Below is a small trained network, with its code and all its weights. Each question gives an input and a class and asks what happens when units are switched off, that is, made to give their printed mean instead of their output.

import numpy as np


def w(rows, s, z=0):
    codes = np.array(rows[::2]) - 128.0
    scale = np.full(codes.shape[1], s)
    scale[-1] = z or s
    return codes * scale


def norm(h):
    return h / np.sqrt((h * h).mean(-1, keepdims=True) + 1e-5)


def f(y):
    return np.maximum(y, 0)


def log_softmax(a):
    a = a - a.max(-1, keepdims=True)
    return a - np.log(np.exp(a).sum(-1, keepdims=True))


def net(x, mask):
    res = np.array(x, float).reshape(1, 2) / 4 @ E
    u = 0
    for l in range(3):
        y = f(norm(res) @ A[l][:, :-1].T + A[l][:, -1])
        res = res + np.where(mask[u : u + 6], y, B[l][:, -1]) @ B[l][:, :-1]
        u += 6
    return log_softmax(norm(res)[-1] @ U[:, :-1].T + U[:, -1])


A, B = {}, {}
E = w([
[156,205,51,37,226,64,198,71,175,133],'x0',
[232,136,93,164,99,206,97,119,228,250],'x1',
],0.017)
A[0] = w([
[89,52,229,192,105,128,92,132,47,72,153],'0.n0',
[82,239,13,84,58,237,76,141,141,56,57],'0.n1',
[67,74,242,154,158,63,117,155,66,80,85],'0.n2',
[159,155,143,165,99,63,70,67,152,99,3],'0.n3',
[123,205,81,45,205,46,213,43,136,118,198],'0.n4',
[253,102,114,207,107,192,54,82,206,206,158],'0.n5',
],0.0042,0.0059)
B[0] = w([
[84,164,80,79,79,188,155,198,131,129,220],'0.n0',
[120,111,117,124,166,104,139,186,106,144,128],'0.n1',
[93,147,73,93,93,165,129,189,143,126,182],'0.n2',
[111,138,100,104,113,112,127,162,129,117,128],'0.n3',
[71,152,68,74,70,195,135,242,139,132,254],'0.n4',
[63,151,38,69,75,177,122,248,149,122,240],'0.n5',
],0.015,0.0085)
A[1] = w([
[246,134,118,174,121,184,107,71,220,243,73],'1.n0',
[129,49,229,238,59,168,58,126,82,127,71],'1.n1',
[110,142,108,113,116,150,130,144,136,126,251],'1.n2',
[47,114,176,118,178,28,149,93,31,4,64],'1.n3',
[123,134,95,133,134,130,96,85,138,100,40],'1.n4',
[177,195,66,53,241,58,187,51,184,143,4],'1.n5',
],0.039,0.0033)
B[1] = w([
[66,75,102,84,217,21,28,219,134,62,181],'1.n0',
[136,199,144,136,67,225,221,55,111,150,179],'1.n1',
[186,113,130,148,124,102,150,118,134,165,255],'1.n2',
[98,82,88,102,190,61,35,210,162,105,175],'1.n3',
[130,94,180,85,83,155,150,133,107,147,128],'1.n4',
[129,182,165,167,37,251,200,66,101,150,186],'1.n5',
],0.028,0.037)
A[2] = w([
[128,130,128,178,111,148,98,108,142,104,177],'2.n0',
[139,109,91,128,148,94,94,182,159,146,134],'2.n1',
[252,79,182,187,197,22,135,28,134,173,139],'2.n2',
[78,115,98,139,155,112,79,120,147,92,151],'2.n3',
[110,77,86,117,151,78,104,126,133,74,146],'2.n4',
[189,94,160,181,142,84,106,70,130,140,253],'2.n5',
],0.034,0.0036)
B[2] = w([
[174,86,234,118,71,96,149,166,5,66,140],'2.n0',
[125,95,162,122,161,90,89,125,113,108,254],'2.n1',
[67,165,244,106,221,158,155,6,87,61,166],'2.n2',
[241,48,165,101,78,67,173,173,106,209,191],'2.n3',
[153,132,102,131,121,174,128,210,148,178,208],'2.n4',
[95,181,159,50,215,121,196,92,112,101,141],'2.n5',
],0.018,0.029)
U = w([
[134,59,104,80,152,66,59,253,123,141,201],'0',
[131,172,114,121,23,228,209,135,94,157,194],'1',
[125,135,202,93,213,112,161,61,93,113,219],'2',
[101,154,57,183,118,101,64,81,156,94,3],'3',
[103,139,49,139,129,112,74,82,167,111,10],'4',
[99,122,45,195,124,124,64,69,168,67,4],'5',
[90,133,37,180,116,100,69,67,147,85,3],'6',
[114,145,86,203,110,105,56,81,131,112,22],'7',
],0.014,0.0058)

Each question gives the input, the list of numbers given to net, and the class t.
The units are the neurons (one row each of A and B). Each row of codes is followed by its name. A weight is (code - 128) times the scale printed after its matrix; where a second scale follows, it is the last column's (A, B and U).
mask holds one flag per neuron, layer by layer. A switched-off neuron (its flag False) gives its mean, the last column of its row in B, instead of its output. The means were averaged over made-up inputs and are rounded, as every weight is.
A unit's drop is (log p(t) with every unit on - log p(t) with that unit switched off) / (log p(t) with every unit on - log p(t) with every unit switched off).
most important unit: the unit with the biggest drop
top k neurons: the k neurons with the biggest drops, biggest first
k most important neurons of layer l: the k neurons of layer l with the biggest drops, biggest first
drop of u: that unit's drop, to one decimal
input [-8,-7], class 1: top neuron	[1.n1]
input [2,-1], class 2: top 2 neurons	[1.n5 0.n4]
input [-2,2], class 2: top 3 neurons	[1.n5 0.n4 1.n1]
input [0,1], class 2: 2 most important neurons of layer 1	[1.n5 1.n0]
input [-1,-3], class 2: 4 most important neurons of layer 1	[1.n5 1.n0 1.n1 1.n3]
input [-2,1], class 2: top 3 neurons	[1.n5 0.n4 1.n1]
input [-1,-2], class 2: top 3 neurons	[1.n5 0.n4 1.n0]
input [-4,3], class 1: top 3 neurons	[1.n0 0.n4 1.n3]
input [1,-3], class 2: top 4 neurons	[1.n5 1.n0 0.n5 1.n1]
input [-2,-1], class 2: 3 most important neurons of layer 1	[1.n5 1.n1 1.n0]
input [1,3], class 2: 4 most important neurons of layer 1	[1.n5 1.n3 1.n0 1.n1]
input [2,-2], class 2: 3 most important neurons of layer 1	[1.n5 1.n0 1.n1]
input [8,-5], class 1: drop of 1.n5	3.0
input [-3,-1], class 2: drop of 0.n0	1.1
input [-7,4], class 1: most important unit	1.n1
input [7,-5], class 1: drop of 1.n5	3.0
